Moves between points:
z23 * z479
z23 ! z182
z23 + z416
z23 % z829
z23 ^ z291
z683 * z810
z683 ! z949
z683 + z629
z683 % z479
z683 ^ z526
z832 * z949
z832 ! z629
z832 + z383
z832 % z182
z832 ^ z205
z33 * z866
z33 § z197
z33 ! z316
z33 + z370
z33 % z538
z593 * z291
z593 § z416
z593 ! z542
z593 + z254
z593 % z525
z593 ^ z869
z416 * z23
z416 ! z615
z416 + z479
z416 % z931
z416 ^ z593
z639 * z583
z639 § z329
z639 ! z476
z639 + z991
z639 % z370
z903 * z476
z903 § z525
z903 ! z991
z903 + z606
z903 % z865
z810 * z629
z810 ! z383
z810 + z683
z810 % z416
z810 ^ z344
z158 * z525
z158 § z933
z158 ! z497
z158 + z736
z158 % z526
z158 ^ z606
z329 * z497
z329 § z773
z329 ! z736
z329 + z407
z329 % z205
z329 ^ z639
z344 * z470
z344 § z810
z344 ! z266
z344 + z526
z344 % z593
z344 ^ z865
z254 * z593
z254 § z479
z254 ! z833
z254 + z291
z254 % z158
z254 ^ z943
z949 * z383
z949 ! z683
z949 + z832
z949 % z608
z949 ^ z197
z773 * z993
z773 ! z829
z773 + z156
z773 % z832
z773 ^ z329
z526 * z344
z526 § z683
z526 ! z197
z526 + z470
z526 % z254
z526 ^ z316
z266 * z205
z266 § z383
z266 ! z344
z266 + z197
z266 % z542
z266 ^ z866
z869 * z681
z869 § z593
z869 ! z458
z869 + z943
z869 % z903
z197 * z266
z197 § z949
z197 ! z526
z197 + z205
z197 % z833
z197 ^ z33
z606 * z903
z606 § z158
z606 ! z583
z606 + z476
z606 % z316
z291 * z254
z291 § z23
z291 ! z280
z291 + z593
z291 % z736
z291 ^ z681
z943 * z869
z943 § z254
z943 ! z538
z943 + z681
z943 % z606
z931 * z829
z931 ! z156
z931 + z933
z931 % z810
z931 ^ z525
z991 * z639
z991 § z407
z991 ! z903
z991 + z583
z991 % z866
z458 * z124
z458 § z542
z458 ! z869
z458 + z538
z458 % z991
z497 * z407
z497 § z993
z497 ! z158
z497 + z329
z497 % z197
z497 ^ z583
z280 * z833
z280 § z182
z280 ! z291
z280 + z542
z280 % z329
z280 ^ z124
z829 * z933
z829 ! z773
z829 + z931
z829 % z629
z829 ^ z736
z865 * z883
z865 § z344
z865 ! z866
z865 + z316
z865 % z869
z525 * z736
z525 § z931
z525 ! z407
z525 + z158
z525 % z344
z525 ^ z903
z629 * z683
z629 ! z832
z629 + z810
z629 % z23
z629 ^ z470
z833 * z542
z833 § z608
z833 ! z254
z833 + z280
z833 % z497
z833 ^ z538
z608 * z615
z608 ! z479
z608 + z182
z608 % z993
z608 ^ z833
z479 * z416
z479 ! z608
z479 + z23
z479 % z933
z479 ^ z254
z383 * z832
z383 ! z810
z383 + z949
z383 % z615
z383 ^ z266
z883 * z316
z883 § z470
z883 ! z370
z883 + z865
z883 % z681
z205 * z197
z205 § z832
z205 ! z470
z205 + z266
z205 % z280
z205 ^ z370
z370 * z33
z370 § z205
z370 ! z883
z370 + z866
z370 % z124
z470 * z526
z470 § z629
z470 ! z205
z470 + z344
z470 % z291
z470 ^ z883
z316 * z865
z316 § z526
z316 ! z33
z316 + z883
z316 % z943
z993 * z156
z993 ! z933
z993 + z773
z993 % z949
z993 ^ z497
z407 * z329
z407 § z156
z407 ! z525
z407 + z497
z407 % z266
z407 ^ z991
z681 * z943
z681 § z291
z681 ! z124
z681 + z869
z681 % z476
z736 * z158
z736 § z829
z736 ! z329
z736 + z525
z736 % z470
z736 ^ z476
z156 * z773
z156 ! z931
z156 + z993
z156 % z383
z156 ^ z407
z866 * z370
z866 § z266
z866 ! z865
z866 + z33
z866 % z458
z538 * z458
z538 § z833
z538 ! z943
z538 + z124
z538 % z583
z933 * z931
z933 ! z993
z933 + z829
z933 % z683
z933 ^ z158
z615 * z182
z615 ! z416
z615 + z608
z615 % z156
z615 ^ z542
z182 * z608
z182 ! z23
z182 + z615
z182 % z773
z182 ^ z280
z476 * z606
z476 § z736
z476 ! z639
z476 + z903
z476 % z883
z542 * z280
z542 § z615
z542 ! z593
z542 + z833
z542 % z407
z542 ^ z458
z124 * z538
z124 § z280
z124 ! z681
z124 + z458
z124 % z639
z583 * z991
z583 § z497
z583 ! z606
z583 + z639
z583 % z33

In the rows, 422 means zero.

The rows follow the links: the fewer symbols apart two points are, the more alike their rows tend to be.

Each row is also shifted at random along 3 hidden directions that mean nothing.

Some points, each with a row of numbers:
z383: [ 256  377  264  513  360  271  371  487  488  499  301  431  477  398  558  318  351  548  281  421  382  357  341  480  358  652  324  300  380  340  296  515  437]
z197: [ 485  367  360  183  449  394  441  598  293  346  355  312  586  415  435  428  374  546  272  332  442  348  556  436  296  604  500  282  280  538  458  624  591]
z736: [ 554  727  620  388  343  716   62  337  302  475   50  455  501  551  519  487  461  239  243  301  520  563  401  170  360  336  513  503  625  397  529  592  302]
z316: [ 560  382  492  297  554  537  530  508  156  337  522  421  483  365  378  408  440  408  395  347  454  405  397  584  338  403  469  206  317  531  493  338  630]
z205: [ 463  558  236  366  542  326  508  497  549  536  418  134  258  350  414  185  453  303  547  392  224  326  483  463  396  561  288  512  439  371  499  531  456]
z866: [ 458  559  247  339  587  253  670  327  441  286  355  434  431  381  395  517  420  561  495  331  237  414  225  483  480  431  356  456  498  353  430  504  429]
z583: [ 635  436  335  212  562  359  629  467  492  445  499  400  370  423  226  626  344  563  695  432  387  450  561  388  494  413  502  545  466  515  434  391  390]
z639: [ 598  713  454  332  445  505  496  329  459  394  301  341  392  571  425  559  458  441  463  294  229  463  490  180  411  274  510  524  605  491  460  575  380]
z158: [ 628  315  533  419  486  543  330  500  335  548  548  502  347  359  357  459  327  374  489  514  645  449  506  552  448  491  520  286  298  557  505  239  329]
z615: [ 181  334  397  546  166  304  360  447  529  355  349  530  477  515  559  445  403  535  203  445  429  292  448  323  423  428  441  364  379  410  246  496  381]
z33: [ 569  342  314  269  589  378  761  527  286  357  656  336  391  378  346  382  393  595  469  386  279  279  494  582  349  488  383  231  270  557  420  378  585]
z542: [ 202  492  318  457  292  261  558  387  506  233  428  501  435  472  490  501  439  535  242  390  361  314  469  359  494  353  481  399  411  403  376  479  322]
z903: [ 553  543  649  480  499  621  486  343  242  459  353  588  370  428  442  547  450  484  359  272  431  360  322  506  547  224  488  203  632  549  241  274  427]
z470: [ 471  542  508  416  518  560  306  426  295  525  316  294  337  330  432  255  525  180  446  366  430  369  387  574  417  457  318  444  549  436  450  425  568]
z329: [ 528  540  341  425  455  405  475  421  635  600  384  315  193  445  401  385  384  364  576  443  274  354  593  307  520  447  416  511  562  402  484  484  189]
z931: [ 344  320  457  603  397  372  204  380  507  537  412  579  394  387  491  416  296  393  460  536  520  546  259  439  487  525  395  384  354  278  426  327  192]
z991: [ 507  591  422  427  412  424  625  335  344  287  379  509  447  521  480  604  381  669  271  277  281  384  377  277  402  301  522  220  475  484  353  450  329]

In each set, the symbols that take the first to the second take the third to the fourth, perhaps in another order. Give the fourth.
Answer with the point's name.
[ 557  451  300  198  594  303  636  465  339  224  505  363  530  430  361  515  374  559  485  380  290  493  366  451  302  481  437  422  299  439  581  515  511]
to [ 604  482  503  195  548  546  457  468  144  271  417  467  594  397  358  534  402  410  339  313  494  536  295  512  309  424  479  362  405  488  501  487  629]
as [ 333  544  434  387  189  512  498  429  460  347  412  277  406  539  533  365  578  392  243  366  319  270  638  190  379  264  456  416  425  479  413  536  438]
to z291

[ 271  419  163  427  624  120  635  413  577  540  425  333  180  227  371  346  400  473  564  469  303  306  346  688  609  661  302  435  502  423  365  425  375]
to [ 477  343  298  194  460  301  526  581  373  449  380  312  504  333  368  441  369  493  406  363  442  349  568  515  425  627  470  407  403  563  442  527  538]
as [ 488  391  423  243  548  475  279  529  204  345  385  371  571  362  400  407  419  353  338  363  544  540  367  553  306  566  422  349  245  456  658  454  532]
to z470

[ 354  342  311  310  338  277  620  511  586  336  517  381  413  406  229  518  513  482  575  540  487  360  646  393  544  465  532  644  455  492  442  481  452]
to [ 671  434  472  202  457  524  634  523  359  447  442  425  493  461  314  588  396  596  465  340  392  311  582  397  478  360  535  356  531  630  312  472  472]
as [ 196  221  463  658  258  427  351  404  437  495  433  541  389  414  448  322  475  380  336  489  553  392  414  559  550  398  354  364  446  448  279  267  394]
to z525

[ 508  361  447  321  554  508  316  537  190  403  408  424  492  314  408  372  407  333  351  374  595  468  363  647  358  592  424  308  316  493  538  391  565]
to [ 381  337  432  588  493  419  213  467  418  605  451  293  388  359  447  210  389  224  537  556  405  490  343  515  400  553  281  449  381  305  438  346  506]
as [ 579  450  464  190  285  531  402  529  363  405  339  477  637  580  501  601  302  664  191  341  505  299  631  174  316  527  654  255  283  626  466  614  389]
to z773

[ 509  443  351  250  423  358  669  410  544  273  498  431  470  395  207  586  472  466  566  373  396  457  532  369  525  352  482  646  544  495  403  469  517]
to [ 422  654  471  244  350  579  574  343  452  334  262  337  498  523  363  550  601  446  414  247  372  386  567  231  543  164  497  664  800  474  291  592  570]
as [ 334  418  352  402  359  386  234  507  554  527  188  233  505  455  537  316  410  391  384  366  363  432  450  383  344  615  329  561  493  338  352  644  533]
to z383

[ 469  612  342  325  468  396  395  470  381  402  242  207  471  428  611  296  470  412  249  309  277  341  473  346  311  528  351  469  421  399  525  674  499]
to [ 348  313  294  281  309  311  615  500  505  323  499  369  481  405  285  496  482  500  507  497  482  290  689  442  472  436  508  520  374  563  439  460  430]
as [ 264  361  276  523  390  227  361  365  733  642  240  477  347  436  388  527  304  507  605  527  474  482  396  392  571  615  385  614  633  296  265  466  216]
to z832

[ 348  515  482  512  441  458  607  236  328  230  561  520  377  376  351  493  521  433  385  364  373  423  305  488  503  186  429  367  496  457  367  240  456]
to [ 676  449  558  316  568  553  457  398  297  442  489  481  402  378  258  575  380  407  588  356  495  522  424  476  441  323  477  481  495  501  476  317  424]
as [ 476  598  501  435  569  491  489  327  137  227  393  517  517  395  539  476  438  441  260  256  384  468  181  543  391  371  423  220  437  424  428  365  510]
to z943

[ 326  463  200  458  419  247  191  394  639  425  364  225  466  443  505  331  326  371  447  578  275  613  271  218  246  650  283  650  261  123  642  648  352]
to [ 260  379  292  279  188  226  245  450  608  209  314  449  662  540  410  579  384  504  327  532  521  662  403  140  308  514  479  691  292  277  535  680  384]
as [ 193  432  413  573  401  387  461  265  463  254  510  571  341  335  387  411  486  305  392  493  518  438  310  579  632  285  401  442  428  371  466  256  290]
to z736

[ 354  431  503  518  402  544  390  354  443  469  542  363  266  386  276  287  601  116  551  503  430  348  562  496  578  235  359  570  464  399  508  256  417]
to [ 261  302  397  546  149  431  363  443  530  460  528  322  388  517  524  258  454  440  325  534  364  274  552  254  356  362  356  398  341  375  374  500  429]
as [ 511  562  548  469  450  545  477  344  337  244  571  390  456  507  395  420  547  287  420  400  292  504  370  321  367  127  381  456  366  374  542  337  455]
to z280

[ 322  395  411  442  262  372  301  459  593  628  134  551  464  507  573  517  337  610  313  368  531  374  451  368  453  541  460  437  551  415  206  549  327]
to [ 348  400  362  445  345  349  255  467  525  518  248  236  509  506  571  306  381  427  323  428  365  389  377  305  315  618  333  472  418  307  403  614  547]
as [ 243  326  345  566  525  299  269  361  555  489  321  490  373  319  434  314  355  362  509  476  500  562  189  553  447  583  271  497  390  241  386  406  406]
to z23

[ 449  362  404  587  330  362  297  466  646  649  444  272  318  515  516  300  370  438  484  571  337  393  499  261  354  516  386  419  343  354  426  475  314]
to [ 489  272  399  316  620  451  383  543  291  463  388  370  410  255  259  340  412  307  563  444  596  436  427  669  432  610  377  456  486  501  495  348  621]
as [ 381  230  439  300  299  470  335  657  355  537  196  397  633  471  533  395  354  580  230  315  544  264  519  427  284  644  483  309  432  571  229  630  704]
to z593

[ 551  362  503  341  473  526  277  512  371  489  415  449  431  403  298  496  360  347  526  463  658  490  441  481  441  464  534  410  349  520  567  339  347]
to [ 642  612  598  504  514  624  455  360  265  395  587  419  333  481  453  340  437  327  437  384  312  476  390  369  328  231  440  262  338  429  547  266  347]
as [ 396  206  397  390  527  378  212  504  431  612  325  376  488  307  304  343  382  312  567  463  595  507  357  595  471  671  311  550  457  401  393  392  539]
to z470

[ 573  461  704  553  352  752  272  447  206  597  480  381  282  500  618  288  437  326  244  385  457  235  514  410  339  280  465   81  290  584  438  304  373]
to [ 293  324  389  546  278  331  386  456  522  601  434  514  372  455  533  416  304  618  315  467  445  309  415  352  431  550  431  218  309  388  266  437  277]
as [ 346  410  320  554  445  298  604  406  543  537  515  516  272  375  529  438  342  597  387  451  324  220  477  452  574  488  454  115  398  484  391  333  184]
to z933

[ 569  587  474  581  506  491  236  375  449  487  525  379  253  398  498  329  372  166  504  544  427  555  339  326  363  373  383  474  261  289  691  349  150]
to [ 494  588  501  396  472  629  252  436  224  412  222  336  451  443  497  282  526  207  307  280  451  445  336  457  309  458  387  413  489  384  503  490  542]
as [ 572  608  531  393  584  592  391  375  191  365  284  363  445  461  441  438  524  326  388  235  379  523  303  419  350  334  383  464  560  407  506  448  616]
to z681

[ 280  321  583  584  229  575  187  397  498  532  383  354  439  454  437  333  524  227  442  469  516  429  472  379  440  310  311  558  529  390  320  391  491]
to [ 598  388  599  278  403  641  167  463  242  383  331  585  592  502  449  558  346  400  240  345  668  596  422  278  331  435  576  309  338  553  573  457  354]
as [ 417  371  503  616  400  464  240  395  501  610  543  367  325  439  486  276  359  233  467  605  453  480  391  364  401  471  386  379  296  309  476  323  292]
to z526

[ 384  324  479  573  415  541  159  497  237  477  479  353  441  441  654  194  402  294  216  464  402  437  296  422  213  515  323  201  157  364  522  445  486]
to [ 384  267  333  258  370  350  334  554  480  450  283  386  595  449  478  357  322  545  325  390  489  402  466  406  300  661  434  416  373  439  351  625  571]
as [ 325  490  280  447  471  220  748  278  510  233  560  474  338  401  346  522  491  514  546  436  247  427  413  438  515  277  420  496  485  359  408  414  377]
to z681

[ 370  595  495  424  392  480  502  246  236   92  442  597  544  483  458  587  493  416  268  345  388  569  277  359  401  134  476  431  451  360  487  396  397]
to [ 657  648  436  415  433  467  557  369  414  356  545  363  381  553  498  452  378  505  435  390  173  426  454  160  312  277  443  337  322  430  541  515  328]
as [ 436  236  335  406  348  318  339  522  595  510  525  434  410  459  489  384  235  538  448  609  480  435  507  289  269  649  519  341  136  372  434  433  281]
to z810

[ 371  352  500  316  380  405  326  435  347  153  547  492  577  384  302  469  451  297  399  545  604  624  399  377  357  357  546  559  266  383  677  381  352]
to [ 343  321  322  326  296  302  610  502  452  221  620  415  479  449  364  436  447  514  348  542  400  335  610  333  437  390  559  404  168  498  576  481  405]
as [ 306  203  447  378  312  396  230  411  543  405  407  508  563  395  248  476  435  319  521  580  662  607  442  411  472  479  455  744  475  358  420  409  414]
to z608

